Below is a small trained network, with its code and all its weights. Each question gives an input and a class and asks what happens when units are switched off, that is, made to give their printed mean instead of their output.

import numpy as np


def w(rows, s, z=0):
    codes = np.array(rows[::2]) - 128.0
    scale = np.full(codes.shape[1], s)
    scale[-1] = z or s
    return codes * scale


def f(y):
    return y / 2 * (1 + np.tanh(0.7978845608 * (y + 0.044715 * y**3)))


def log_softmax(a):
    a = a - a.max(-1, keepdims=True)
    return a - np.log(np.exp(a).sum(-1, keepdims=True))


def net(x, mask):
    res = np.array(x, float).reshape(1, 3) / 4 @ E
    y = f(res @ A[0][:, :-1].T + A[0][:, -1])
    res = res + np.where(mask, y, B[0][:, -1]) @ B[0][:, :-1]
    return log_softmax(res[-1] @ U[:, :-1].T + U[:, -1])


A, B = {}, {}
E = w([
[64,99,105,49,106,213,144],'x0',
[179,254,157,193,102,228,125],'x1',
[111,173,43,88,114,108,28],'x2',
],0.0087)
A[0] = w([
[212,254,136,204,126,121,63,199],'neuron 0',
[193,64,169,168,131,117,194,194],'neuron 1',
[192,114,179,210,145,43,182,159],'neuron 2',
[211,135,204,181,143,96,190,153],'neuron 3',
[62,129,68,34,135,202,53,189],'neuron 4',
[189,234,149,204,125,201,139,173],'neuron 5',
[126,107,155,128,134,250,216,107],'neuron 6',
[83,68,170,120,143,157,193,216],'neuron 7',
[123,135,162,118,105,239,162,251],'neuron 8',
[70,81,86,42,126,155,94,140],'neuron 9',
[122,114,107,152,103,50,90,38],'neuron 10',
[62,43,125,66,126,127,136,129],'neuron 11',
[145,185,135,150,110,172,109,95],'neuron 12',
],0.0096,0.0034)
B[0] = w([
[110,142,116,181,105,17,117,240],'neuron 0',
[105,143,114,171,76,119,127,191],'neuron 1',
[128,49,144,89,76,57,61,204],'neuron 2',
[80,186,76,159,146,108,128,202],'neuron 3',
[68,122,104,178,95,61,128,237],'neuron 4',
[224,166,143,172,190,123,120,251],'neuron 5',
[116,113,134,121,181,251,187,203],'neuron 6',
[72,154,129,196,108,193,180,195],'neuron 7',
[202,66,216,230,66,153,168,219],'neuron 8',
[81,176,102,187,115,100,133,213],'neuron 9',
[195,106,187,112,123,120,130,154],'neuron 10',
[134,163,124,200,89,100,107,208],'neuron 11',
[133,192,110,128,205,144,126,175],'neuron 12',
],0.016,0.011)
U = w([
[217,198,143,190,198,129,141,89],'0',
[114,94,177,141,140,255,213,96],'1',
[146,133,117,51,225,203,153,3],'2',
[31,136,49,146,63,84,109,237],'3',
[182,52,146,8,166,127,87,72],'4',
],0.0072,0.0019)

Each question gives the input, the list of numbers given to net, and the class t.
The units are the neurons (one row each of A and B). Each row of codes is followed by its name. A weight is (code - 128) times the scale printed after its matrix; where a second scale follows, it is the last column's (A, B and U).
mask holds one flag per neuron, in row order. A switched-off neuron (its flag False) gives its mean, the last column of its row in B, instead of its output. The means were averaged over made-up inputs and are rounded, as every weight is.
A unit's drop is (log p(t) with every unit on - log p(t) with that unit switched off) / (log p(t) with every unit on - log p(t) with every unit switched off).
The circuit of an input: a set's keep is (log p(t) with only the set's units on - log p(t) with every unit switched off) / (log p(t) with every unit on - log p(t) with every unit switched off). Starting from the 12 units with the biggest drops (on a tie, the unit counted first), units are removed one at a time, each time the one whose removal leaves the highest keep (on an exact tie, the one counted first), for as long as the keep stays at least 0.8.
units of the circuit, in order: the units of the circuit, biggest drop first
most important unit: the unit with the biggest drop
k most important neurons: the k neurons with the biggest drops, biggest first
drop when u is switched off: that unit's drop, to one decimal
input [-1,2,-7], class 1: most important unit => neuron 6
input [-2,-1,-7], class 3: 3 most important neurons => [neuron 2; neuron 3; neuron 1]
input [6,4,1], class 1: units of the circuit, in order => [neuron 6; neuron 0]
input [8,8,-2], class 1: 2 most important neurons => [neuron 6; neuron 8]
input [0,4,-8], class 1: 2 most important neurons => [neuron 6; neuron 7]
input [7,6,6], class 0: 2 most important neurons => [neuron 5; neuron 8]
input [-8,-1,2], class 3: drop when neuron 0 is switched off => 0.1
input [-6,-3,-1], class 3: drop when neuron 5 is switched off => 0.2
input [7,5,4], class 0: drop when neuron 7 is switched off => 0.1
input [-7,2,-4], class 3: drop when neuron 2 is switched off => 0.6
